Here is a tiny trained network, its code and every weight. The questions are about switching its units off for an input and a class, where a switched-off unit gives its printed mean instead of its output.

import numpy as np


def w(rows, s, z=0):
    codes = np.array(rows[::2]) - 128.0
    scale = np.full(codes.shape[1], s)
    scale[-1] = z or s
    return codes * scale


def f(y):
    return y / 2 * (1 + np.tanh(0.7978845608 * (y + 0.044715 * y**3)))


def log_softmax(a):
    a = a - a.max(-1, keepdims=True)
    return a - np.log(np.exp(a).sum(-1, keepdims=True))


def net(x, mask):
    res = np.array(x, float).reshape(1, 5) / 4 @ E
    y = f(res @ A[0][:, :-1].T + A[0][:, -1])
    res = res + np.where(mask, y, B[0][:, -1]) @ B[0][:, :-1]
    return log_softmax(res[-1] @ U[:, :-1].T + U[:, -1])


A, B = {}, {}
E = w([
[250,149,88,219,197,100,196],'x0',
[31,137,26,46,182,129,212],'x1',
[90,26,188,117,222,90,132],'x2',
[141,112,117,120,131,157,125],'x3',
[112,130,126,145,121,115,135],'x4',
],0.012)
A[0] = w([
[44,36,175,131,207,116,128,131],'N1',
[66,105,119,84,119,135,136,123],'N2',
[141,29,172,139,195,127,132,182],'N3',
[202,102,118,250,155,100,92,154],'N4',
[168,207,30,162,50,123,76,253],'N5',
[46,153,63,89,96,151,82,171],'N6',
[96,89,206,139,28,159,53,206],'N7',
[93,123,105,105,56,171,142,116],'N8',
[129,178,37,128,213,123,216,116],'N9',
],0.011,0.006)
B[0] = w([
[150,89,82,126,194,75,111,224],'N1',
[152,124,59,98,159,119,83,188],'N2',
[140,123,91,211,125,57,152,201],'N3',
[139,155,138,198,108,121,72,226],'N4',
[145,110,169,102,66,249,98,251],'N5',
[101,203,102,86,125,124,109,218],'N6',
[77,73,203,114,111,118,215,247],'N7',
[158,156,111,127,97,96,149,177],'N8',
[63,81,146,85,92,159,164,233],'N9',
],0.014,0.017)
U = w([
[82,104,179,78,108,191,182,230],'0',
[60,69,151,152,187,116,225,183],'1',
[169,160,158,144,141,197,72,5],'2',
[138,157,126,181,151,90,93,110],'3',
[112,248,92,72,109,152,132,135],'4',
[116,108,105,75,217,115,60,45],'5',
],0.013,0.0031)

Each question gives the input, the list of numbers given to net, and the class t.
The units are the neurons (one row each of A and B). Each row of codes is followed by its name. A weight is (code - 128) times the scale printed after its matrix; where a second scale follows, it is the last column's (A, B and U).
mask holds one flag per neuron, in row order. A switched-off neuron (its flag False) gives its mean, the last column of its row in B, instead of its output. The means were averaged over made-up inputs and are rounded, as every weight is.
A unit's drop is (log p(t) with every unit on - log p(t) with that unit switched off) / (log p(t) with every unit on - log p(t) with every unit switched off).
The circuit of an input: a set's keep is (log p(t) with only the set's units on - log p(t) with every unit switched off) / (log p(t) with every unit on - log p(t) with every unit switched off). Starting from all 9 units, units are removed one at a time, each time the one whose removal leaves the highest keep (on an exact tie, the one counted first), for as long as the keep stays at least 0.8.
units of the circuit, in order: the units of the circuit, biggest drop first
top k neurons: the k neurons with the biggest drops, biggest first
drop when u is switched off: that unit's drop, to one decimal
input [-5,1,-4,5,-6], class 4: top 3 neurons : N6, N9, N8
input [0,5,2,0,-7], class 5: units of the circuit, in order : N7
input [-2,1,-1,4,7], class 4: units of the circuit, in order : N9, N6
input [8,-2,1,-8,-6], class 3: top 3 neurons : N4, N5, N3
input [0,-7,3,-1,-3], class 1: top 3 neurons : N7, N6, N2
input [-2,3,-6,-6,-3], class 4: top 2 neurons : N7, N6
input [7,6,0,6,-6], class 0: top 2 neurons : N9, N1
input [0,4,5,3,2], class 5: top 3 neurons : N7, N1, N2
input [-5,7,0,-4,5], class 4: top 2 neurons : N6, N8
input [4,0,4,-2,-4], class 3: top 2 neurons : N7, N4
input [1,-8,3,-2,5], class 3: top 2 neurons : N4, N9
input [-1,6,-2,6,8], class 4: top 2 neurons : N7, N6
input [-2,-8,2,-7,7], class 1: top 2 neurons : N7, N5
input [5,7,-7,6,-1], class 0: units of the circuit, in order : N9
input [1,-6,2,-8,8], class 3: top 3 neurons : N4, N9, N5
input [-1,4,0,6,-3], class 4: top 3 neurons : N7, N1, N6
input [-6,7,-3,-2,-7], class 4: drop when N8 is switched off : 0.0
input [3,-2,2,-4,-2], class 3: drop when N5 is switched off : 0.2
input [7,3,0,2,-5], class 0: drop when N1 is switched off : 0.7
input [7,2,-4,-7,-8], class 0: units of the circuit, in order : N9
